Below is a small trained network, with its code and all its weights. Each question gives an input and a target symbol and asks what happens when units are switched off, that is, made to give their printed mean instead of their output.

import numpy as np


def w(rows, s, z=0):
    codes = np.array(rows[::2]) - 128.0
    scale = np.full(codes.shape[1], s)
    scale[-1] = z or s
    return codes * scale


def norm(h):
    return h / np.sqrt((h * h).mean(-1, keepdims=True) + 1e-5)


def f(y):
    return np.maximum(y, 0)


def softmax(a):
    e = np.exp(a - a.max(-1, keepdims=True))
    return e / e.sum(-1, keepdims=True)


def log_softmax(a):
    a = a - a.max(-1, keepdims=True)
    return a - np.log(np.exp(a).sum(-1, keepdims=True))


def net(x, mask):
    ids = ['αγεηθμστφψ'.index(c) for c in x.split()]
    T = len(ids)
    res = E[ids] + P[:T]
    r = norm(res)
    for j in range(2):
        rows = slice(3 * j, 3 * j + 3)
        q, k, v = (r @ M[0][rows].T for M in (Q, K, V))
        z = softmax(np.where(np.tri(T) > 0, q @ k.T / 3**0.5, -1e9)) @ v
        o = O[0][rows]
        res = res + np.where(mask[j], z, o[:, -1]) @ o[:, :-1]
    y = f(norm(res) @ A[0][:, :-1].T + A[0][:, -1])
    res = res + np.where(mask[2:26], y, B[0][:, -1]) @ B[0][:, :-1]
    return log_softmax(norm(res)[-1] @ U[:, :-1].T + U[:, -1])


Q, K, V, O, A, B = {}, {}, {}, {}, {}, {}
E = w([
[137,90,144,159,131],'α',
[135,87,141,158,135],'γ',
[77,194,121,136,69],'ε',
[134,89,154,154,132],'η',
[144,105,160,161,113],'θ',
[142,204,121,1,156],'μ',
[164,114,134,90,13],'σ',
[157,97,168,124,136],'τ',
[203,115,129,142,130],'φ',
[144,107,90,146,167],'ψ',
],0.0086)
P = w([
[109,25,70,9,4],'0',
[105,36,91,34,47],'1',
[105,50,101,51,75],'2',
[97,55,123,77,97],'3',
[97,71,133,103,106],'4',
[94,80,145,124,119],'5',
[89,96,154,140,130],'6',
[85,109,160,155,146],'7',
[88,126,167,171,160],'8',
[89,153,173,178,176],'9',
[85,169,174,185,198],'10',
[81,200,181,189,217],'11',
],0.0031)
Q[0] = w([
[42,199,47,119,172],'H0',
[157,169,81,54,148],'H0',
[94,127,70,5,117],'H0',
[130,71,228,201,238],'H1',
[93,221,2,74,43],'H1',
[13,204,132,68,88],'H1',
],0.0084)
K[0] = w([
[3,143,39,163,111],'H0',
[142,109,15,91,123],'H0',
[82,20,60,97,2],'H0',
[176,214,179,198,227],'H1',
[79,58,105,33,27],'H1',
[149,97,159,44,4],'H1',
],0.008)
V[0] = w([
[123,119,122,83,253],'H0',
[176,109,212,124,151],'H0',
[121,92,85,177,203],'H0',
[218,148,41,156,132],'H1',
[51,141,110,148,145],'H1',
[96,106,28,111,169],'H1',
],0.0058)
O[0] = w([
[170,53,104,114,122,78],'H0',
[144,160,66,41,153,254],'H0',
[127,87,147,83,24,126],'H0',
[253,140,163,168,108,171],'H1',
[62,78,197,89,137,23],'H1',
[136,168,232,86,186,101],'H1',
],0.0053,0.0034)
A[0] = w([
[164,102,131,71,111,122],'N0',
[161,132,156,117,77,23],'N1',
[89,134,163,103,148,142],'N2',
[67,163,127,131,120,66],'N3',
[117,109,114,162,127,148],'N4',
[109,173,74,100,105,90],'N5',
[82,136,142,184,146,96],'N6',
[123,144,117,116,87,21],'N7',
[126,111,150,150,134,23],'N8',
[105,121,103,135,166,136],'N9',
[109,166,92,94,181,173],'N10',
[167,160,209,130,104,228],'N11',
[106,124,105,96,151,55],'N12',
[91,151,128,100,122,164],'N13',
[109,108,109,105,111,96],'N14',
[173,95,108,143,143,70],'N15',
[181,118,111,149,158,86],'N16',
[80,146,134,175,150,114],'N17',
[167,139,176,139,171,89],'N18',
[156,123,123,170,162,120],'N19',
[181,191,115,118,113,91],'N20',
[173,131,254,141,182,5],'N21',
[132,112,186,158,96,162],'N22',
[125,115,125,161,78,108],'N23',
],0.0096,0.0028)
B[0] = w([
[122,139,155,180,155,244],'N0',
[70,122,167,116,141,170],'N1',
[153,122,116,135,64,159],'N2',
[193,155,135,200,122,156],'N3',
[201,141,127,103,140,170],'N4',
[121,124,210,95,203,197],'N5',
[170,64,230,148,120,150],'N6',
[2,129,138,173,63,147],'N7',
[153,133,144,128,104,131],'N8',
[132,138,175,122,106,165],'N9',
[214,200,128,68,192,187],'N10',
[64,160,75,123,214,248],'N11',
[98,201,164,144,145,156],'N12',
[140,146,106,176,104,172],'N13',
[109,170,142,114,124,172],'N14',
[138,180,109,155,99,236],'N15',
[106,112,83,136,52,247],'N16',
[138,56,159,208,140,153],'N17',
[3,110,86,134,147,199],'N18',
[134,131,101,109,113,202],'N19',
[138,83,168,110,70,253],'N20',
[7,83,28,224,203,217],'N21',
[167,110,99,112,180,164],'N22',
[124,150,114,97,147,178],'N23',
],0.0051,0.0039)
U = w([
[97,100,87,56,99,4],'α',
[121,26,118,41,123,88],'γ',
[124,83,152,122,113,48],'ε',
[30,141,176,93,28,196],'η',
[126,183,212,255,124,102],'θ',
[158,61,165,141,147,104],'μ',
[144,74,190,153,129,142],'σ',
[154,223,136,61,196,162],'τ',
[190,152,49,157,31,172],'φ',
[45,114,49,190,192,179],'ψ',
],0.012,0.0038)

Each question gives the input, a string of symbols that net reads in full, and the target symbol t.
The units are the heads (3 rows each of Q, K, V and O) and the neurons (one row each of A and B). Each row of codes is followed by its name. A weight is (code - 128) times the scale printed after its matrix; where a second scale follows, it is the last column's (O, A, B and U).
mask holds one flag per unit, heads first, then neurons. A switched-off unit (its flag False) gives its mean, the last column of its rows in O or B, instead of its output. The means were averaged over made-up inputs and are rounded, as every weight is.
A unit's drop is (log p(t) with every unit on - log p(t) with that unit switched off) / (log p(t) with every unit on - log p(t) with every unit switched off).
The circuit of an input: a set's keep is (log p(t) with only the set's units on - log p(t) with every unit switched off) / (log p(t) with every unit on - log p(t) with every unit switched off). Starting from the 12 units with the biggest drops (on a tie, the unit counted first), units are removed one at a time, each time the one whose removal leaves the highest keep (on an exact tie, the one counted first), for as long as the keep stays at least 0.8.
circuit, biggest first: the units of the circuit, biggest drop first
unit that matters most: the unit with the biggest drop
top k neurons: the k neurons with the biggest drops, biggest first
heads that matter: for each layer, one digit per head in row order, 1 if its drop is at least 0.15 and else 0, layers parted by /
input ψ ψ α γ γ, target γ: circuit, biggest first -> [H1 H0 N21 N22]
input ψ η τ, target ψ: circuit, biggest first -> [H1 N21]
input τ α α τ σ ε η α, target η: circuit, biggest first -> [H1 N21 N11]
input γ γ γ, target γ: unit that matters most -> H0
input γ η τ γ, target τ: heads that matter -> 01
input η σ γ φ θ, target φ: heads that matter -> 01
input φ φ α σ γ γ, target σ: heads that matter -> 01
input τ μ μ γ α, target μ: heads that matter -> 11
input γ μ γ τ μ η, target τ: top 4 neurons -> [N16 N21 N20 N12]
input γ η γ γ, target η: circuit, biggest first -> [H1 N21 N11]
input θ θ α, target θ: heads that matter -> 11
input φ φ φ σ τ η α σ θ φ θ, target φ: heads that matter -> 01
input φ φ γ μ η, target μ: heads that matter -> 11
input τ α θ γ η γ σ γ τ γ, target τ: heads that matter -> 11
input γ φ η η τ θ, target τ: heads that matter -> 11
input μ θ σ ε φ γ γ η, target η: top 4 neurons -> [N21 N14 N11 N0]
input φ ε σ η, target σ: heads that matter -> 11
input ε ψ ε γ μ γ φ φ τ σ μ α, target σ: top 2 neurons -> [N11 N21]
input ψ φ α θ φ γ γ φ φ η γ, target φ: heads that matter -> 10
input τ γ φ ψ φ θ ε γ, target θ: top 2 neurons -> [N20 N12]
input θ γ ε α α τ θ θ γ, target θ: top 2 neurons -> [N12 N17]
